Each row has a hidden trait or not; one of two labels after the row says which. A new part has a new trait and new labels.
[ -9  -1   4  -1  -5  -8   7   6  -2  -8  20  15  -3   1  -5  16   8   1
  -7   4   3   7   2  -2   7   6 -17   3 -23 -29 -14   8   6  15  -4   9
   9  -3   6 -15  19  -9  11   9 -12  12   6]
(7)
[-12   7  -2 -11 -13 -24 -10   9  -2   4  -7   9   5 -24   5  -6 -12 -14
   7  -1  -2  -5  11   2   8   3 -20   6   0  32   1 -11   1 -38  12  23
   0  -1  26  15 -21 -34  11  -1  20  16   0]
(7)
[-15   9  -3   0 -17 -25 -20   6   0 -20 -13  15   5 -27   1 -11 -12 -14
   8  -1  -3  -6   7   4   2   1 -15   2 -17  34   3 -13   2 -33  20  13
   2   1  20  22 -26 -39  11   1  27  15  -2]
(10)
[-35   7  -2  -3 -38 -24 -12   7 -16 -43  12  38  -5 -52  -7   8 -10 -14
   1   5  -8   1  25   4  10  10 -45  12 -56 -17 -24 -13   3 -18   2   4
  14  -1  50  15  -5 -20  24  11  48  13  -3]
(10)
[ -5   1  -2 -16   0  -3  11   5  -5 -18   7  16  -4 -21   1   6  -1   0
   3   4   0   4   7   0   9   3 -15   3 -21 -19 -11  -8  -1  -4  -6  -1
   2  -1  25  -6  -3  -3   3   4   9   6   1]
(7)
[-11   0   3 -20   0 -21 -15   9  -4  -6   4   5   4 -16   4   2  -7  -6
   2   2  -1  -3  10   2  11   4 -12   5   4  21  -2  -7  -2 -18   0  21
   1  -2  32   6  -7 -29   8 -16  16  17   0]
(7)
[-26   7  -3  12 -43 -21 -15   9  -5 -39   9  31  -4 -34 -12   6   0 -12
   2   8  -1   3  13  -1   9   8 -36  10 -58 -17 -25  -4  11 -14  22  13
  16  -2  36  12  11 -20  30  33  43  15   5]
(10)
[-13   7  -4  12 -30 -24 -16   7  -2 -55 -10  17   1 -26  -6 -12  -6 -14
   5   3   0  -2   9   1   1   3 -21   8 -22  17  -7  -6  11 -18  29  17
  10  -1  21  18 -14 -30  23  30  36  11   2]
(10)
[-19  19 -13   0 -30 -14 -21   2  -3 -21 -25  11  -1 -55   3 -24 -18 -17
  17   1  -6  -8  12   3  -2   3 -22   5 -22  29 -10 -24   1 -63  25   4
  -3   3  37  31 -30 -17  10  14  30   6  -7]
(10)
[ -6  -9   2  -2  -7 -14   5   6   0 -18  23  10  -3   3  -5  20  12   5
  -4   5   6  10  -1  -4   9   6 -14   4 -28 -31 -15  15  10  19   1  17
  13  -5   5 -22  26  -7  13  14  -3  19  10]
(7)
[-13  13  -7  -8 -19 -22 -17   7   8 -20 -20  13   3 -38   5 -13 -15 -15
  12  -1  -2  -6  10   4   5   3 -13   6   7  35   0 -16   3 -55  29  20
   0   0  35  22 -25 -31  13   8  29  12   0]
(10)
[-21   1   4  12 -32 -40 -21  11   0 -29  -2  21   4 -10  -8   5   2  -8
  -3   3   4   2   7  -1   5   8 -23  10 -22  17  -6   3  14 -15  27  16
  14  -3  16  10   3 -37  21  30  29  20   9]
(10)
[-12  -5   6   6 -21 -32 -22  13   1 -22   7  10   7   9  -6   6   1  -7
  -5   1   5   0   6  -2   7   8 -15  10  -7  30   2  11  10  -7  21  42
  11  -4   3  10   9 -45  14  11  29  20   7]
(10)
[ -4  -8   8   2 -12  -7   1   6  -3 -20  26   8  -4   4  -6  17  12   2
  -8   4   4   8  -1  -4   7   7 -10   9 -17 -28 -17  11   9   7  -1  10
  14  -3   7 -12  19  -3  10  13   9   8   8]
(7)
[-15  -2   4   4 -20 -30 -24  11   1 -13   0  11   5  -9  -3   2  -3 -11
   1   1   3  -4   7   0   4   5 -13   9 -13  26   2   2   8 -23  19  33
   9  -3  15  12  -1 -36  15   2  19  20   6]
(10)
[ -2  -7   2   3   1  -7   2   6   1 -17  22   7  -4   0  -9  16  14   1
 -10   5   4   9   0  -4  10   5 -12   1 -28 -35 -12  12   7  25  -2   9
  14  -4   5 -14  26  -7   3  18   5   7   8]
(7)
[-17  10  -3   7 -26 -25 -26   8   0 -25 -11  14   2 -12  -3  -8  -6 -11
   6   2   0  -3  17   2   5   3 -22   8 -25  26   4  -7   7 -27  20  25
   7  -1  27  17 -11 -31  16  21  18  12   3]
(10)
[-18  21 -11   4 -34 -16 -16   5  -5 -34 -14  29  -4 -50  -3 -12  -9 -17
  15   4  -4  -3  15   3   2   5 -30   7 -21   0 -18 -20   5 -36  22   6
   6   2  38  21 -19 -18  16  27  30  11  -2]
(10)
[-20  19 -11  -5 -33 -16 -11   6  -7 -34 -17  30  -7 -62  -3 -10 -11 -18
  15   6  -5   0  16   3   6   5 -17   9 -46  -6 -23 -20   5 -40  19  13
   8  -1  50  22 -19 -22  20  26  44   7  -1]
(10)
[ -1  13  -9 -19  -2   7  12  -2  -3 -21 -12   9  -7 -36   5  -7  -6   6
  12   1   1   1  -3   1   5  -2 -13   2 -18 -18 -17 -14  -2 -19  -1 -16
  -5   1  23   4   1   5  -1  15   2  -9  -2]
(7)
[  0   4  -5 -11  -6  -2   8   2  -2 -16   4   8  -5 -13   1   2   1   0
   5   3   0   5   2  -1   3   2 -15   4 -19 -28 -15  -3   3  -4   1  -2
   5  -1  17  -7   5  -3   1   6   3   6   3]
(7)
[-16  16  -8   4 -36 -15 -22   4  -3 -33 -18  24  -2 -40  -3 -14 -10 -13
  13   3  -4  -3  10   3   0   2 -21   6 -33  10 -11 -16   6 -41  21   8
   5   2  47  25 -21 -14  14  29  46   7  -2]
(10)
[-12  -4   3 -17  -6 -14   0   7  -6 -18   3  10   2 -35   3   9  -2  -1
   0  -1   1   2  11   1  10   6 -16   6  -2 -10  -6  -4   0 -11  -5  12
   5  -3  25   1   3 -23   7  -9   7  14   2]
(7)
[-19   5   0   9 -26 -26 -22   8   0 -25  -6   9   3 -16  -5  -3  -5 -11
   3   2   1  -3   6   1   4   4 -21   6 -15  23  -1  -3   8 -24  24  27
  10  -2  19  14 -15 -32  18  18  28  21   4]
(10)
[-34  -6   6  20 -41 -32 -18  15  -9 -55  32  34  -4 -22 -14  19  11  -4
 -12   9   2  10  12  -4   9  11 -45  15 -60 -37 -12  14  19  18  20  33
  29  -6  36  -1  31 -30  32  35  44  25  11]
(10)
[-16  15  -8  12 -32 -24 -22   6  -5 -40  -7  23   0 -45  -5  -7  -6 -14
   9   4  -3   0  10   2   2   3 -25  10 -36   7 -12 -12   8 -29  23  10
  12   0  33  15 -11 -25  16  32  42  11   1]
(10)
[  1  -2  -3   1  -3   1   3  -1  -1 -14   4   4  -7  -7   1   4   8   1
   2   4   2   6   0  -2   2   2   1   1 -23 -27 -10   0   7   2   5  -6
   6  -1   0 -10  11   4   5  19   2  -3   5]
(7)
[-22   6  -3  18 -27 -28 -25   9   0 -36  -4  19   0  -9 -10   2   2 -13
   0   7   3   4   7  -2   4   7 -23  12 -34   2 -12   2  15 -18  28  30
  16  -3  23   8   1 -37  26  33  25  17   7]
(10)
[-19  12  -7  12 -33 -19 -22   5  -4 -42  -7  22  -4 -39  -8  -6  -3 -15
   8   4  -4   0  12   2   0   5 -26  10 -48   4 -18 -11   9 -24  21  14
  11   0  35  18  -9 -15  20  32  41  10   1]
(10)
[-11   1   0 -18 -14 -14 -11  12  -2 -19   1   7   6 -19   5   0  -7  -8
   4  -1   0  -3  10   1  12   7 -18   7  -1  14   0  -6   1 -25   6  25
   2  -3  35  13 -19 -34  12 -10  14  20   2]
(7)
[-24   9  -6   6 -37 -16 -14   6  -9 -37   2  35  -6 -52  -8   0  -2 -14
   7   6  -5   2  17   2   7   6 -48   8 -57 -15 -22 -14   7 -26  22   6
  11   0  50  14  -8 -16  21  26  45  12  -1]
(10)
[ -9  -2   5 -14  -5  -9   2   9  -4 -22  18  14   0  -8   0  13   2   2
  -5   2   2   5   7  -1   9   7 -20   6 -36 -15 -10   4   2   2  -5   9
   5  -4  10  -8  11 -20  10 -11  13  12   4]
(7)
[-14 -12   9 -10  -8 -16   2   9  -5 -19  23   7   2   3  -4  23   7   4
 -11   2   4   6   4  -2  12   9 -17   7  -7  -9  -7  11   4  11  -3  23
  11  -6  16  -4  21 -22  11  -4  13  16   7]
(7)
[-12  11  -4 -10 -16 -23 -15   8  -1 -21 -16  16   3 -30   1 -12 -13 -11
  10  -2  -1  -6   9   3   6   3 -18   5  -3  38  -6 -14   3 -46  20  19
  -2   0  32  19 -25 -36  11   3  31  12  -1]
(10)
[-17   7  -2   7 -28 -20 -18   3  -2 -12 -13  13   3 -16  -3  -9 -12  -7
   9  -2  -4  -6   9   3  -2   4 -19   6  -9  33   1 -12   1 -29  14  12
   0   0  29  23 -19 -22  12   4  21  10  -4]
(10)
[-12  11  -4   1 -16 -23 -23   3  -1 -24 -21  15   4 -29  -1 -10 -13 -14
   8   1  -2  -7   8   3   1   3 -15   5 -17  32   5 -13   0 -31  19  17
   2   0  25  25 -19 -32  16  16  32  12  -2]
(10)
[-15  -4   5 -16   3 -24 -16   9  -4 -15  13   9   5  -9   2  11  -4   0
  -6  -1   2   0   8   3  11   8 -14   7   3  15  -2   3   5   5   2  31
   5  -4  22   2   2 -32  13  -6  16  22   4]
(7)
[ -8  10  -1 -25   1 -16   2   6  -6  -6  -5  15   4 -25  10  -4 -13  -6
   8  -3  -5  -5  14   4  10   4 -16   5   4  23  -7 -16  -7 -29   2   5
  -4   0  35  15 -22 -28   9  -6  20  12  -5]
(7)
[-27   8  -4   0 -38 -23 -14   9 -12 -47   7  34  -4 -47  -8   4  -5 -14
   4   5  -5   3  18   2   9   8 -47  13 -54 -23 -23 -12   8 -20  17  14
  15  -1  63  16  -2 -10  27  25  46  15   0]
(10)
[-22  18  -9 -13 -38 -20  -6   4 -12 -46   1  35  -8 -63  -2  -2 -15 -13
  12   4  -9   0  21   5  13   6 -37  11 -54 -17 -25 -25   1 -38   8   1
   6   0  63  25 -17 -24  19  14  44  10  -6]
(10)
[-28  12  -6  14 -32 -21 -18   6  -5 -40   0  28  -5 -51  -7  -2  -4 -13
   6   9  -3   1  14   1   3   5 -29  10 -50  -9 -19 -11  10 -21  25  13
  10   0  31  21  -2 -17  17  34  39   9   1]
(10)
[-19   5   0  26 -39 -20 -21   7  -4 -32   3  24  -2 -26 -14   5   2 -11
  -4   7   0   3   9   0  -1   7 -30  10 -46 -11 -17   0  15  -9  24  22
  20  -2  21   4   4 -21  37  36  28  11   3]
(10)
[-28  15  -3   2 -33 -21  -9   9 -11 -47   2  34  -6 -57  -7   2  -8 -13
   6   5  -7   2  19   4   6   8 -38  10 -61 -15 -25 -15   7 -24  18  10
  11   0  57  18 -11 -16  22  23  51  14  -2]
(10)
[ -9   2   2 -22  -4 -16   5   9  -4 -11  11   7   2 -14   8   6  -6  -1
   4  -2   0   0   5   2  10   5 -24   9 -15   6  -8  -8   0 -17  -5  13
   1  -2  31   2 -10 -25  11 -13  10  13   1]
(7)
[-20   9  -2  20 -38 -23 -21   6  -5 -35  -1  24  -4 -33  -9  -1  -3  -7
   2   7  -4   0  12   1   1   6 -29   8 -46   5 -11  -6  10 -18  17  14
  13  -1  36  12  -2 -16  19  28  37   9   1]
(10)
[-17  -3   7 -10 -13 -18  -6   5  -5 -16  14  10   4  -4   1  11  -2  -2
  -4  -1   1   0   8   1   9   6 -14   5  -3   8  -4  -4   1  -2  -5  17
   5  -3  30   2  -1 -15  11 -12  15  18   2]
(7)
[ -5   4   0  -1 -17 -24 -14   7  -1 -18 -11   7   5 -15   0  -4 -11 -11
   2  -1   0  -6   7   3   6   3 -22   7   9  35  -7 -10   4 -18  15  22
   2  -1  12  20 -18 -34  16  -2  23  16   0]
(7)
[  0   2  -4 -10  -9  -2   8  -1  -5 -13   7   9  -4 -22   0   5   1   2
   2   3  -1   5  -1  -1   6   3   2   2 -23 -29 -12  -3   2   2  -3  -4
   4  -1  12  -5   3   5   4   6  -1   4   2]
(7)
[ -9   1  -2 -13  -2   5   8   1  -7 -12  12  13  -3 -20   0   7  -1   1
   1   1  -1   3   1   1   7   3 -13   3 -28 -24  -9 -16  -2  -2 -10  -2
   2  -1  22   3   1  -4  -2  -4  16   5  -1]
(7)
[-26   8  -5  16 -30 -11 -21   8  -3 -34   3  21  -4 -32 -11   2   2 -16
   4   5   0   3   2   0   3   7 -28   8 -54  10 -19  -4  14 -14  25  22
  16  -2  25  13   8 -28  21  35  41   5   4]
(10)
[-16  -3   5  -7 -20 -34 -17  11  -2 -20   5   8   6 -16  -1   6  -5  -6
  -1   0   2  -1  10   1  10   7 -17   9  14  23   3   0   5 -13  -3  39
   6  -4  28   8  -1 -40   9   4  21  20   5]
(7)
[-31   6  -1  -5 -36 -26 -11  11 -10 -53  16  35  -4 -48  -9  10  -6 -12
   3   7  -1   4  19   1  13  12 -43  13 -54 -17 -31  -8   9 -11   8  17
  22  -3  55  11   9 -26  27  22  48  22   3]
(10)
[-17  15  -9   9 -27 -20 -18   7  -2 -41  -8  26  -4 -36  -6  -7  -4 -14
  11   4  -1   0  10   1   6   4 -24  11 -38   7 -18 -14  10 -40  29  16
  10   0  46  16  -9 -26  19  30  37   9   2]
(10)
[-22  17 -11  -5 -33 -21  -9   7  -9 -43  -6  29  -7 -59  -2  -4  -9 -15
  12   4  -4   1  14   2   7   6 -34   9 -47 -12 -29 -17   8 -37  22  12
  10   0  62  19 -13 -12  23  26  46  10   0]
(10)
